data = -21	-6	2	7	-34	-18	31	-24	-11	6
data[0]	-21
data[3]	7
data[1]	-6

a = ((-0.88, -0.73, -1.04, -0.33, 0.02, 0.63, 0.98, 0.05, -1.64, -1.61, -1.17), (-0.93, -1.47, 0.40, -0.97, -1.56, -1.49, -0.85, -1.20, 2.44, -0.57, 0.31), (0.63, 1.86, 1.63, 1.31, -1.63, -1.51, 0.96, 0.17, -1.29, -0.69, 1.63), (0.97, 1.66, 2.72, 1.94, -0.71, 0.17, -1.54, -0.38, -0.92, 0.97, 2.55))
Rows and columns are counted from 0.
(0, 0) = -0.88
(1, 5) = -1.49
(3, 5) = 0.17
(1, 2) = 0.40
(0, 6) = 0.98
(2, 3) = 1.31
(1, 1) = -1.47
(2, 6) = 0.96
(0, 1) = -0.73
(2, 5) = -1.51
(2, 1) = 1.86
(1, 7) = -1.20
(3, 1) = 1.66
(3, 7) = -0.38
(0, 2) = -1.04
(2, 7) = 0.17
(2, 0) = 0.63
(3, 8) = -0.92
(2, 8) = -1.29
(2, 2) = 1.63
(3, 3) = 1.94
(3, 9) = 0.97
(0, 7) = 0.05
(0, 8) = -1.64
(3, 6) = -1.54
(2, 4) = -1.63
(2, 10) = 1.63

grid =
[[ 29.4  -2.4   6.3   1.9  -3.8  10.3  15.6 -12.3   8.7  -2.7  -3.2  -5.7
   12.6]
 [  8.1   0.8  21.9  -8.2   0.4  13.3  -0.5   3.0 -13.3   4.3   1.6  26.5
   -5.5]
 [ 32.0   4.4  15.0  -5.0  -6.6  10.2  -2.4  -3.0  16.1  -3.3  -1.4   7.0
   11.8]
 [-12.6  17.3  -8.9   8.9  12.6   2.2   9.7   1.9  -9.6   8.9   6.8 -12.4
   -7.0]
 [ -9.2   0.6  13.7  -6.1   1.6   1.6 -14.2  14.4  -5.3   4.3   4.4  26.4
   -6.3]
 [-22.3   4.4   2.5  -0.5   5.9  -5.3 -14.9  17.7  -3.2   5.9   6.8  16.1
   -7.7]
 [ -4.0 -13.9   9.8  -4.6  -5.4  -5.9 -16.7  13.8  11.0  -2.2   0.6  23.9
    5.0]
 [ 16.4   2.8  20.9  -6.1   1.4  18.8  11.4  -5.3 -17.6   4.7   0.4  18.5
   -4.7]
 [-17.4 -25.1  -7.0   9.2   3.8  -4.7  21.3  -3.6 -13.9   2.2  -1.3   1.0
    0.4]
 [ -0.5 -18.4  14.2  -5.8  -5.8  -1.5 -10.0   9.5   3.2  -1.9  -0.9  27.6
    3.7]
 [ -9.8 -28.2  -7.4   9.1   0.2  -5.9  20.0  -5.2  -4.8  -0.8  -3.1  -1.4
    6.4]
 [-19.9   3.1  -9.0   9.5  11.5  -0.6  14.3   1.1 -15.5   8.1   4.9  -6.7
   -7.5]
 [ -2.6  29.5   3.8  -0.7   8.3   4.8 -13.6  12.4   2.9   7.6   9.0   2.5
   -6.7]
 [  0.9  29.0   8.0  -3.0   6.9   6.7 -14.9  12.4   2.4   7.2   8.5   6.8
   -6.5]
 [-24.0 -22.1 -15.3  12.2   4.0 -13.1  12.2   2.4  -1.6   1.0   0.3  -5.9
    3.7]]
grid[0, 0]: 29.4
grid[:, 1]: [-2.4, 0.8, 4.4, 17.3, 0.6, 4.4, -13.9, 2.8, -25.1, -18.4, -28.2, 3.1, 29.5, 29.0, -22.1]
grid[8, 3]: 9.2
grid[11, 10]: 4.9
grid[7, 11]: 18.5
grid[1, 8]: -13.3
grid[14]: [-24.0, -22.1, -15.3, 12.2, 4.0, -13.1, 12.2, 2.4, -1.6, 1.0, 0.3, -5.9, 3.7]
grid[6]: [-4.0, -13.9, 9.8, -4.6, -5.4, -5.9, -16.7, 13.8, 11.0, -2.2, 0.6, 23.9, 5.0]
grid[6, 6]: -16.7
grid[10, 0]: -9.8
grid[14, 4]: 4.0
grid[4, 1]: 0.6
grid[0, 9]: -2.7
grid[7, 10]: 0.4
grid[9, 6]: -10.0
grid[6, 4]: -5.4
grid[2, 6]: -2.4
grid[12, 6]: -13.6
grid[10, 11]: -1.4
grid[2, 9]: -3.3
grid[7, 2]: 20.9
grid[12, 4]: 8.3
grid[8, 9]: 2.2
grid[3, 8]: -9.6
grid[2]: [32.0, 4.4, 15.0, -5.0, -6.6, 10.2, -2.4, -3.0, 16.1, -3.3, -1.4, 7.0, 11.8]
grid[1, 0]: 8.1
grid[8, 6]: 21.3
grid[12, 9]: 7.6
grid[5, 3]: -0.5
grid[14, 9]: 1.0
grid[6, 2]: 9.8
grid[1]: [8.1, 0.8, 21.9, -8.2, 0.4, 13.3, -0.5, 3.0, -13.3, 4.3, 1.6, 26.5, -5.5]
grid[9, 7]: 9.5
grid[10, 12]: 6.4
grid[:, 4]: [-3.8, 0.4, -6.6, 12.6, 1.6, 5.9, -5.4, 1.4, 3.8, -5.8, 0.2, 11.5, 8.3, 6.9, 4.0]
grid[3, 6]: 9.7
grid[11, 9]: 8.1

A = ((0.027, 0.052, 0.066, -0.255), (0.044, 0.063, 0.066, 0.258), (0.062, 0.059, 0.054, 0.022), (0.080, 0.060, 0.068, 0.066), (0.050, 0.066, 0.060, -0.042), (0.041, 0.058, 0.054, -0.174), (0.091, 0.067, 0.049, -0.100), (0.082, 0.065, 0.075, 0.135), (0.002, 0.075, 0.057, -0.001), (0.035, 0.053, 0.068, -0.053), (0.041, 0.060, 0.064, 0.212), (0.091, 0.067, 0.088, 0.166), (0.066, 0.068, 0.046, 0.101), (0.072, 0.063, 0.063, -0.150), (0.030, 0.056, 0.068, 0.233))
A[0, 0]: 0.027
A[1, 1]: 0.063
A[12, 3]: 0.101
A[14, 3]: 0.233
A[6, 0]: 0.091
A[11]: [0.091, 0.067, 0.088, 0.166]
A[8]: [0.002, 0.075, 0.057, -0.001]
A[13, 1]: 0.063
A[9]: [0.035, 0.053, 0.068, -0.053]
A[9, 2]: 0.068
A[12, 2]: 0.046
A[:, 0]: [0.027, 0.044, 0.062, 0.080, 0.050, 0.041, 0.091, 0.082, 0.002, 0.035, 0.041, 0.091, 0.066, 0.072, 0.030]
A[:, 1]: [0.052, 0.063, 0.059, 0.060, 0.066, 0.058, 0.067, 0.065, 0.075, 0.053, 0.060, 0.067, 0.068, 0.063, 0.056]
A[1, 2]: 0.066
A[10, 2]: 0.064
A[0, 3]: -0.255
A[1]: [0.044, 0.063, 0.066, 0.258]
A[14, 2]: 0.068
A[3, 0]: 0.080
A[7, 2]: 0.075
A[8, 0]: 0.002
A[8, 3]: -0.001
A[8, 2]: 0.057
A[0]: [0.027, 0.052, 0.066, -0.255]
A[7, 1]: 0.065
A[:, 3]: [-0.255, 0.258, 0.022, 0.066, -0.042, -0.174, -0.100, 0.135, -0.001, -0.053, 0.212, 0.166, 0.101, -0.150, 0.233]
A[13, 2]: 0.063
A[12, 0]: 0.066
A[5, 2]: 0.054
A[2, 1]: 0.059
A[7, 3]: 0.135
A[3, 2]: 0.068
